Below is a small trained network, with its code and all its weights. Each question gives an input and a class and asks what happens when units are switched off, that is, made to give their printed mean instead of their output.

import numpy as np


def w(rows, s, z=0):
    codes = np.array(rows[::2]) - 128.0
    scale = np.full(codes.shape[1], s)
    scale[-1] = z or s
    return codes * scale


def f(y):
    return y / 2 * (1 + np.tanh(0.7978845608 * (y + 0.044715 * y**3)))


def log_softmax(a):
    a = a - a.max(-1, keepdims=True)
    return a - np.log(np.exp(a).sum(-1, keepdims=True))


def net(x, mask):
    res = np.array(x, float).reshape(1, 4) / 4 @ E
    y = f(res @ A[0][:, :-1].T + A[0][:, -1])
    res = res + np.where(mask, y, B[0][:, -1]) @ B[0][:, :-1]
    return log_softmax(res[-1] @ U[:, :-1].T + U[:, -1])


A, B = {}, {}
E = w([
[155,100,159,162,255],'x0',
[183,189,22,197,119],'x1',
[104,208,197,144,60],'x2',
[40,90,101,190,85],'x3',
],0.0096)
A[0] = w([
[105,149,141,109,95,155],'N1',
[144,151,61,197,124,167],'N2',
[108,104,160,81,96,133],'N3',
[96,127,99,143,42,188],'N4',
[106,149,129,212,161,216],'N5',
[198,150,82,182,155,163],'N6',
[123,139,173,88,122,135],'N7',
[158,87,129,110,185,177],'N8',
[119,66,151,74,178,229],'N9',
[84,142,146,42,187,197],'N10',
[138,140,62,181,110,161],'N11',
[193,83,126,99,163,166],'N12',
[158,186,182,155,196,146],'N13',
[110,139,135,102,7,155],'N14',
[161,107,213,117,155,186],'N15',
[73,152,119,144,26,168],'N16',
[137,158,119,140,169,154],'N17',
[182,195,178,59,144,163],'N18',
[143,84,88,173,141,215],'N19',
[142,211,222,160,128,254],'N20',
[74,40,160,90,118,132],'N21',
[147,117,77,167,161,190],'N22',
[105,136,87,177,51,237],'N23',
[161,150,110,145,150,110],'N24',
[69,46,160,97,192,218],'N25',
[63,60,186,117,103,135],'N26',
[108,122,113,158,84,155],'N27',
[82,113,182,106,107,218],'N28',
[43,152,172,130,148,187],'N29',
[125,123,172,202,149,135],'N30',
],0.014,0.0059)
B[0] = w([
[81,91,198,162,80,172],'N1',
[115,203,48,39,198,219],'N2',
[87,113,185,57,103,178],'N3',
[16,128,119,74,88,227],'N4',
[97,74,38,81,136,197],'N5',
[152,226,41,50,197,220],'N6',
[129,52,190,114,101,169],'N7',
[205,146,85,207,139,199],'N8',
[197,87,208,238,182,219],'N9',
[172,138,208,188,129,197],'N10',
[97,187,65,60,205,206],'N11',
[215,197,118,176,129,196],'N12',
[191,75,69,162,34,197],'N13',
[26,116,148,84,54,245],'N14',
[185,84,169,183,98,204],'N15',
[41,71,108,89,72,250],'N16',
[189,130,69,128,125,163],'N17',
[230,163,182,95,49,209],'N18',
[140,106,26,121,208,194],'N19',
[172,10,98,94,37,234],'N20',
[106,109,222,89,206,205],'N21',
[171,134,41,100,170,199],'N22',
[36,137,71,35,112,242],'N23',
[146,201,60,70,149,158],'N24',
[124,104,164,208,218,238],'N25',
[57,65,225,141,208,213],'N26',
[44,178,75,61,130,177],'N27',
[84,6,212,114,120,213],'N28',
[77,2,195,209,157,196],'N29',
[111,54,50,169,123,164],'N30',
],0.0084,0.013)
U = w([
[196,142,184,80,17,173],'0',
[165,139,73,177,189,156],'1',
[72,77,181,151,166,140],'2',
[30,107,102,119,25,82],'3',
[121,133,148,176,143,1],'4',
[123,28,80,205,69,78],'5',
[128,163,5,45,193,231],'6',
],0.011,0.0064)

Each question gives the input, the list of numbers given to net, and the class t.
The units are the neurons (one row each of A and B). Each row of codes is followed by its name. A weight is (code - 128) times the scale printed after its matrix; where a second scale follows, it is the last column's (A, B and U).
mask holds one flag per neuron, in row order. A switched-off neuron (its flag False) gives its mean, the last column of its row in B, instead of its output. The means were averaged over made-up inputs and are rounded, as every weight is.
A unit's drop is (log p(t) with every unit on - log p(t) with that unit switched off) / (log p(t) with every unit on - log p(t) with every unit switched off).
The circuit of an input: a set's keep is (log p(t) with only the set's units on - log p(t) with every unit switched off) / (log p(t) with every unit on - log p(t) with every unit switched off). Starting from the 12 units with the biggest drops (on a tie, the unit counted first), units are removed one at a time, each time the one whose removal leaves the highest keep (on an exact tie, the one counted first), for as long as the keep stays at least 0.8.
units of the circuit, in order: the units of the circuit, biggest drop first
most important unit: the unit with the biggest drop
k most important neurons: the k neurons with the biggest drops, biggest first
drop when u is switched off: that unit's drop, to one decimal
input [4,-5,2,-3], class 5: units of the circuit, in order => (N13; N20)
input [-2,-5,2,-4], class 0: units of the circuit, in order => (N18)
input [-1,5,5,2], class 6: 3 most important neurons => (N2; N11; N28)
input [4,-3,-3,-7], class 1: 2 most important neurons => (N25; N8)
input [7,-1,7,-4], class 5: 2 most important neurons => (N30; N13)
input [7,-2,-1,0], class 1: 2 most important neurons => (N16; N14)
input [1,-4,8,-1], class 5: 2 most important neurons => (N20; N29)
input [-6,-6,-3,8], class 2: 3 most important neurons => (N26; N21; N25)
input [6,-1,3,6], class 5: 2 most important neurons => (N30; N5)
input [-6,-6,2,-5], class 0: 2 most important neurons => (N18; N25)
input [6,-3,2,2], class 5: 2 most important neurons => (N13; N30)
input [4,-4,-4,-3], class 1: drop when N29 is switched off => 0.0
input [4,-5,3,-4], class 5: drop when N25 is switched off => 0.1
input [1,-4,-7,0], class 1: drop when N4 is switched off => 0.2
input [8,3,0,-5], class 1: most important unit => N23
